<49> [-17 -22   5 -10   9  11  29 -13  -5  -8 -20 -14  10   1   5 -14 -26   7
   5  11   4 -14  -8 -10 -20 -10   6   5  -2  -3   4  -3   2  -8  -9   2
  11  -1   1   5   9  15  16  -7  -3   9  -3  11   0  -2   3]
<61> [ 13  56 -17  -6  42   8 -26   9  20  48  20  12   7  -9  42   4 -15  21
 -13   9 -21  -1 -17  -2 -24  -9  18 -28 -23   6   2  21 -39 -27  26   6
 -13   8 -16 -40 -18  14 -11  22 -25  11  23  -9  -3 -16  -4]
<42> [ -1  10  -3   0  -9  -5  10   4  -9  -2  -8  -9   9  -2   0  -6   1 -12
   7   2 -11   8  -6 -10   2  -3 -13  -6   3 -10   1  -5  11   3   6  11
   5  -1  -3   4  -7  -8  -4  -3   9 -22  -9  -3   8  -2  -5]
<58> [-10  12  17  20 -18  -2  -9 -12 -19  27 -27  -2  -7   2 -15   0  -5  -5
 -19  -6   3 -15  19 -25  27  10  -1  15   6  16   0  25   2  10  34   9
 -13   4 -21  21  -3   3  19 -22  48   9 -21 -16 -19 -13  20]
[ -8 -12  -3   2   1   6   5  -5 -11   3  -5   0  -1  -6   5  -3   1   0
   3   4   4   8  -8   3   2   6  -4   2   6  -3  -1   4   4   3  -1  -4
  -8  -1   8   4   7  -5   3  -1  17  -2  -4   4   8   9  13]  <61>
<29> [ -3  -4 -14 -21 -10  -2   5   0 -15  -1   6   1   3  -3  11 -10  -9  -9
  -9  -3  -3 -17   5   7   6  10   0  12  -5 -13  -2  12  -4 -20  12   9
   4 -21  -4 -15  -2  -8   1 -16  -5 -13   1 -17  -2   6  -4]
<31> [-15  16 -33 -13   4  42   3  11  -8  -6  23 -23  23  20 -77  27  46 -28
 -46  -6  40  -5  -9 -37  27  27 -48  -4  38 -36  29 -20   1  28  16  66
  22 -18  24  27  -7  10 -11   1  14  18  22 -11   0   1  55]
<51> [ -1   1 -17  17  20 -26   2 -30   0   2   8   2 -25  -1 -12   9   4  15
  29 -14   1   2   2 -22 -10  19  -3 -15  35 -10 -30  -3  20   2  28  15
  -4  -6 -29  -1 -22  -9   6   9 -18  14  -3  11  -7   9  -6]
<31> [ 12  -9  23  -4  11 -11   2   3   3  38 -17 -26 -18 -11   8 -18  -9  23
 -20  20   5   7   1   8  15 -12  -2  17   3  14 -33  -5 -10  36  -1   0
  -9 -29   5  -4   5  -6  25 -27  -5  -7 -18 -15 -17 -25 -19]
[  3   5   2  18   7 -13  10  -1  -1 -59   3   8   1   0   8  19   3   2
   6  -6   9  13 -33  24 -25 -19   1 -28 -24 -14  -2 -10  10 -36 -18 -11
   9  11  18 -15  -1 -17   3   9 -25   3   2  14  16   0   1]  <58>
[ -9  -1   9 -10  17   6   2  -1  20 -19  17   3 -12 -19  11  -1 -18 -36
  -9  15  14   6 -38  48 -22 -30  -5   6 -15   3 -35 -19  18 -36 -11 -10
  30  16  50  -4  -9 -28  -1  30 -27  -7  20  14  24  12   6]  <58>
[-26   2  -2  -6  14   9  -8  -8  -5  -3 -25  -1   5   8   2  13 -19 -14
   8 -17  27  -3 -19  -8  -7 -24   5 -16  -4  -4   5  -3  24  18  14  16
  17  -4  13  -4  19 -18   6 -10  17  27 -18  -5  11   6  13]  <49>
<29> [-12  -3 -22  -6   1  15   9 -13  -4 -25  13  14  -2   1 -22   0  10 -18
  -3  -5 -21   4  -4  -1   4  -1   3  35 -13   7  18  18  -6 -30  20   4
   6  -3  -8   3  11 -12  -1 -19  20   2   9  -4  -5   3 -10]
[ 19 -40   1  -1  23  -3  15  29  18  46 -11 -48 -50 -20 -23   9  32 -12
 -30  12  25 -16 -29 -15  14 -18   1   1 -32  -1  -7  -6 -36  37  -2 -18
 -34 -33  28   5  25  41  36  -1  37   2 -11  -2 -23   3 -11]  <31>
<54> [ 19   3 -13   1   0   4   8  14  -2   1   3  13   8   5  -2 -15   4  -3
   6   9  16 -10   0   2 -13 -13   0  -5 -12   9   8  -4  -6 -10  -2  -4
  -1   3  -2   3   3   3   1  -4  -6   6  -1  16   3 -11   6]
[ 14  10  11  20  -9  -5   4  -2 -12 -30 -22   5   3  17  -3   4   9   5
  -1 -15   7  13   5 -13   0   2   5 -11 -10   2  14   1  -7   7   2   1
 -21  -6 -14   6   5  13  20 -22   4  12 -11  10  -7 -17  -4]  <58>
<58> [  8   4   1  16 -16  -4  -4  -7 -12   2 -17  -5   3  16 -12   0   0  14
 -13  -9   3  -2  14 -16  16  15  -5  -6  -4  -2  14  13  -1  21  13   0
 -21  -5 -14   3   2  11  12 -23  12  14 -18  -1 -11 -16   6]
[ -5  22  10  -8   9  24 -18  -2 -13 -11 -15   8   0  10   2  14 -21 -12
  22 -33  15  21  -9   7   2 -16  14  -5 -20  21   6  19  20  21  -3   1
   0  -9  17 -19  -9 -28   5 -21  32  24   0  -8  -3  -9   8]  <49>
[  7  22  32  50 -21 -19   4  -8 -34 -35 -36   4   7  20 -29  18  -2  -6
 -17 -26  20  12   6 -38   7  10   3 -13 -45  17  14  29  19  10  26 -14
 -16  10 -25   4   3  14  37 -35  25  24 -41   9 -20 -30  24]  <58>
[ 12 -28  16   0   1 -22  -4   9   7  21 -35  -3  -5 -23  26 -22 -17  39
  12  12 -24  -9 -19  18 -19  -5  13   7 -14  27 -33   5  -7  -9  -6 -41
  -1  -1  -2  -6   3   7  23 -26 -13 -14 -15  13   1  -8 -46]  <31>
[-10  14  20   7 -10  -7  -6   1 -16  13 -20   8 -21   5   1   4  -7  -7
 -17 -11  10   2   5   0  13  -4   1   4 -12  15 -12  14  13  -3  16   4
  -3  13  -2   0   6  -3  18  -4  32   8  -5  -6 -12 -16  20]  <58>
<42> [ 19 -14  -4 -10  -2   6 -16  -6   3  12  14  -5  -4  23   2  12  20  -5
 -12   3  11 -18  -4  10  11  13  22  11   2  15   4   3 -18   5 -19  -5
   6  -6   1  -4  19  -7  10  13 -19  16  26   6 -22  12   9]
<32> [  7  -8 -20  15  12  -2  13   3   1 -49 -12  -3  -2   5 -12  25   4  -2
  19  13  -3 -13  -2   7  20   5  -9  11  -3  -5  19   8 -16  12   1   3
 -22  38  11  21 -30  -4  11  17 -32  -1   7  18   4   5 -11]
[ -7 -11   5  26   8  -4   2  27 -38  -1  56 -21 -50   5  -9  -8 -16  14
  34   2  -3   0   8  -3  22  33 -11 -21  18 -20  26   2  15 -25  35  18
  -2  42   0  13 -15 -14 -29  18 -47  23   9  36 -22 -17  26]  <51>
[  3 -16 -21 -11 -12  11  -8   1 -11  44   8  -7  14   0   4 -21   9  24
   0  -3 -15 -16  42 -41  21  22   2  18  43  -8  14   8 -40  41   4  18
 -20 -29 -42  15   7  21  -7 -19  18 -11   1 -17 -23   8 -14]  <58>
<46> [-12   2   5  -4   0  -5   2  -3  11 -15  -9 -12   3  10 -13   6  -2 -16
 -19  23 -18   4  -8  16 -20   4  11   6   0  -2   1   4  13   5  -2  -6
   0   3  12   5  23  -5  -3  -2 -10   5  20   0  13 -12  21]
[-35  25  25   5  14  29  26 -10  24 -11  15  24 -26 -23   9 -23 -31  53
 -14 -12  20  11  21 -22 -15 -20  -6  11  20   8 -25 -23   4   0  12  15
   7  29  20 -15  25  41 -32 -22  25  29  -5 -33  -7 -25  -1]  <42>
[ 43 -12  36 -55  11   8   0  31  20 -37  13 -38  20  14 -64  26 -44  15
  35  23  24  17 -11 -16 -15  55  22  -1  78  33  15   6  -7 -28  40   0
   0  -5 -30  15  20 -18  26  32  20 -33  16  32 -21  12  30]  <32>
[-10 -13 -12   7  -9 -22 -16   4 -10   9  37 -10 -25  17  -8  -8   3   5
   4  -1 -16 -11  -7   4  -1  19 -13   1   8  -5  -7  -7   1 -16  24   5
 -10  23   4  17 -19  -6  -8   4 -34  12   0  18  -7   4   5]  <51>
<49> [ 61  20  -9  16 -18  -3 -35  12  -2 -14  41  14 -16  10  14  -9  23  -1
  -5  -3 -26  10  21  32  17  36 -10  -6  -7  -6 -19  53  -6   4 -19 -37
 -27  -4  10  -1 -13  15  -8   5   1 -32  37  -6 -17   4   4]
[-17 -13  16  -1   2   1   1  -7  -7   6   1 -25  -2  -8   5   8   7  15
   6  -8 -25  18 -15  -5  23  18 -15  15   3   1   0  -2   4   8   4   6
   3   3   2 -12  -5 -18  -3   2  10  -2   6 -11  -4  21   0]  <54>
[  4   3 -11  -4   4   3  10 -35  19   2 -32   9  22   1   5  22  13  -6
  -3 -10  21   6   0  -7 -11  -7   2 -10   3   3 -17   4   0   6  -5  11
   5 -32 -17 -15   5  -3  20   1  26  -2 -13 -15  -3   5 -17]  <51>
[-18  -9  13  -5  -8  -5  18  14  -5 -14  -7  -9  -3  10  -6  -2  -2   4
  -1 -14  -8   1   7 -14   1  13   0   0   7 -10  -3 -11   9   8  12   3
  -3 -16   2  17   6   4  11  -7   7  -3  -4  -3  -1 -11  -4]  <61>
<51> [  2   5  11   5  -9  10  -6  37 -23  -3  27  -7 -14  -1  -2 -18 -14   9
  11  10  -6 -13  -9  14   9  14 -13  -1  -8   0  31  -5   1 -17   8   1
  -1  43   7  10   1  -6 -17  10 -27  15   4  15  -7  -4   7]
[ 38 -26 -10  19 -19  -9  15  14 -13 -48   3  -2   4   7  34 -19 -11  29
 -14  17 -28 -29 -11  36  29  40  28 -10   0 -16 -45  43 -17 -18 -34 -29
 -21 -14  -6  13  -8  46  12  -1   3 -28  63  45 -28  30 -28]  <49>
<46> [ -6  -5  10   3  -2   1  -2  -1   0 -14   1  -8  11   4  -2  -5   4   1
 -15  -3  -8  -3  -4   1  -7  18   1  -4   3   1  -6   5   3  13   6  -2
  -6  -7   0   2   0  -7   7  -5   2   8   5  -1   5  -7  13]
[ -8  22  10   5   6 -10  -7 -14  -3  36   8  -1  -8  -9 -25  -6  16  -7
  17  -6   4  22  22 -29 -15 -20 -37  16   7   6  28 -24   5  -3  27  12
   1   1   6   4  -5 -12  -8  -3 -19  -1 -32 -32   7 -18  11]  <49>
<50> [ -6 -12  13   2  13 -11  10  -9  -9   6  -1  14  -5  -6 -23 -16  -6   0
   3   6   3  13   5   1  12  -1  11   9   5   9   3  10  15  -7 -11   2
  11   2  -4  -1   5  -7 -10 -12   8 -14  -4  -2  12   0  16]
[  4   6   4   3  21  -3  13   3  11 -44  11   4  -5  -8   1   8 -16 -18
  13  17   9  22 -41  40 -16 -20  -1  -8 -11  -2 -29 -19  20 -37 -26 -17
  30  18  46 -20 -26 -32  -1  36 -33   0  13  25  23  -1   3]  <58>
[ -6  -3 -22  -6  -2   8   4   1   7  -1   9 -15  16  32 -24   9   1 -18
   0  16 -10   0  -8   9 -20  -8  14  39 -13   3  11  20   7 -11  -6   1
  15   9  23 -13  34   0 -13  10 -13  -7  13  17  13   2   8]  <46>
[-54  45  26   3  17  45  30  -8  18 -21  20  22 -31 -39  18 -46 -47  65
  -8 -14  20  30  24 -16 -17 -30 -28  10  23   2 -27 -18   5   1  28  24
  -9  33  22 -14  28  60 -47 -32  45  26  -7 -43   1 -29 -12]  <42>
[ 18   6 -15  -3  -2   9   5  11   1  19  11  -1  13  20 -11  -3  -2  -5
  19  -4   9  -7   3  -3  -5  -9  12  18 -11  14   7   7  -9 -25   2  16
   8   7   2 -20  11   9  -8   9  -5 -10  -5  14   1   6 -15]  <46>
[  7  29  38  50 -21 -19   8  -7 -32 -35 -38   1   5  21 -23  26  -6  -7
 -14 -31  14  17   3 -29  11  15   5 -29 -37  19  14  21  19   3  21 -13
 -18  11 -12  -1   0  11  31 -21  29  26 -43   3 -19 -25  26]  <58>
<32> [  5  -3   1 -11  14 -14 -25  23  15 -20   6 -10   0  30 -37  10 -26  17
  28  26   0  -6 -26 -22 -14  16  13 -10  33  14  24  -1   6 -20  25 -12
  16  17  13  15  10  -9   4  12   0 -21  22  29  -4  -4  -4]
[-14  20  -4  27 -24   8 -19  -6 -52  59  -2 -24  39  64  56 -55 -23  65
  17 -34 -41  -3 -33  23  31   8 -20   3  -9  -1 -38  -2  -8  57  -7  36
  38  14  23  32 -20 -47  35 -27 -32 -33 -26 -41  -1 -46 -60]  <31>

[53] [ -8  15  22  32  20   1 -12  20  15  11  12   7  12  -1   6  -4  -3 -14
 -17 -24  -8  23 -14  -1  35 -11   2  -1 -12  16 -14  39  21  24 -41   8
 -13  31 -13 -14 -14  26  -2   9   2   2 -22   9 -14 -24  20]
[48] [ -3  -4 -25   9   0   0   0   3   8  -2 -13  21  -7   1  30  13  11  -8
  -2   0   1  14   1 -28  -5 -18  -6   6 -11  17  -1  -7   2  -1  -6   9
 -13 -18  33  10  -8 -21   6  -6   6  -8 -10   0   5  15 -34]
[44] [-23  18  27  14 -10   2  12 -18  13  -9  -5  14 -18  14   3  20  -3  11
  -4  -7   2  -2  25 -19   8 -22 -25   8 -13  -6   0  12  -2  15  14  12
  10  11   4  -7 -19  10   0 -11  -6   2 -21 -11 -10   3 -12]
[47] [ 17 -29 -16 -10   2  26 -26   3  50 -21  18  12  13   0  16  22   4   5
  19 -16  -1  10  -1  -6 -24  -3 -28  23 -16  10  23 -10  -6  -5  21  11
  -2  24 -11  27 -10  -1   3  -4   1  21  29   5  25  28 -25]
[31] [  0  -5   1 -10  32  13  14   3 -11  -1   7  -8  32  20   6   8 -13 -17
 -14 -26   2  -3 -14  -7 -31 -11  24  39 -15  24 -15   2  15 -10  10  10
  -2 -37 -38  27 -12   8  10   6   4  23 -21  21 -15  -7   4]
[31] [-20  -8 -11  11  11  22   9 -24 -16  -8  14 -21  17 -34 -14   4  -3   1
 -23 -12   2   0 -12   9   4  -4 -13  20   8 -11 -12 -10  27  -5  18  17
 -15   1 -31  28   5  24  -6  31 -25 -14 -24  34 -12 -17  36]
[  6 -12 -13   7  -7   3  13 -14  48  15  12  21  23  -1  27  33  12   5
  17  12  20  -3  12 -15  20  10  -5 -18  -2  17  16  10  10  10   7 -18
 -14 -28   0  -1   3  12 -10  24  27 -12  16 -20 -14 -15  28]  [47]
[51] [-27 -33  14 -28  15  27  10   6 -11  -5 -24  16  47   7 -17  -6  20  35
   3 -41 -14 -52  18 -10  28  26  23 -38  35 -12  40  20  40 -18 -43  -5
  -7  33 -38  15  25  -4  -4  -8  34 -42  56 -46  17  -3  -5]
[-15   2  -6  -6   2  -4  -2  22  -1   2   9   3   9 -21   3 -10  -3 -21
 -10  -2 -11   0 -19   1 -13   6  18   2   1   8   2 -15  -4   6  -4 -12
   0 -18  -5  21  15 -12   1  10  26 -12  -3  14   1  -3  19]  [44]
[53] [  8   3 -61  -5 -52   9 -14   2  -2  -3  -6   6 -20 -31  21   5  -4  32
   9  40 -27  13   1   9  -6  28  43  -7  -8 -38   3   0 -27 -18   7  32
  37   1   8  16  -8 -56 -19   5   7  17 -20  52   3   4  -2]
[ -3  24  16  18   7   7  -8  18  -7  15  -5   0   2 -12   9   2  -8  -5
 -36  -2   4 -20  49   1 -34 -27  21 -11  -5  -6   6 -17 -15 -12  -5   9
  -4 -28  16 -37 -17  20  14 -13  14 -22  -5  16  -1  -9  -9]  [31]
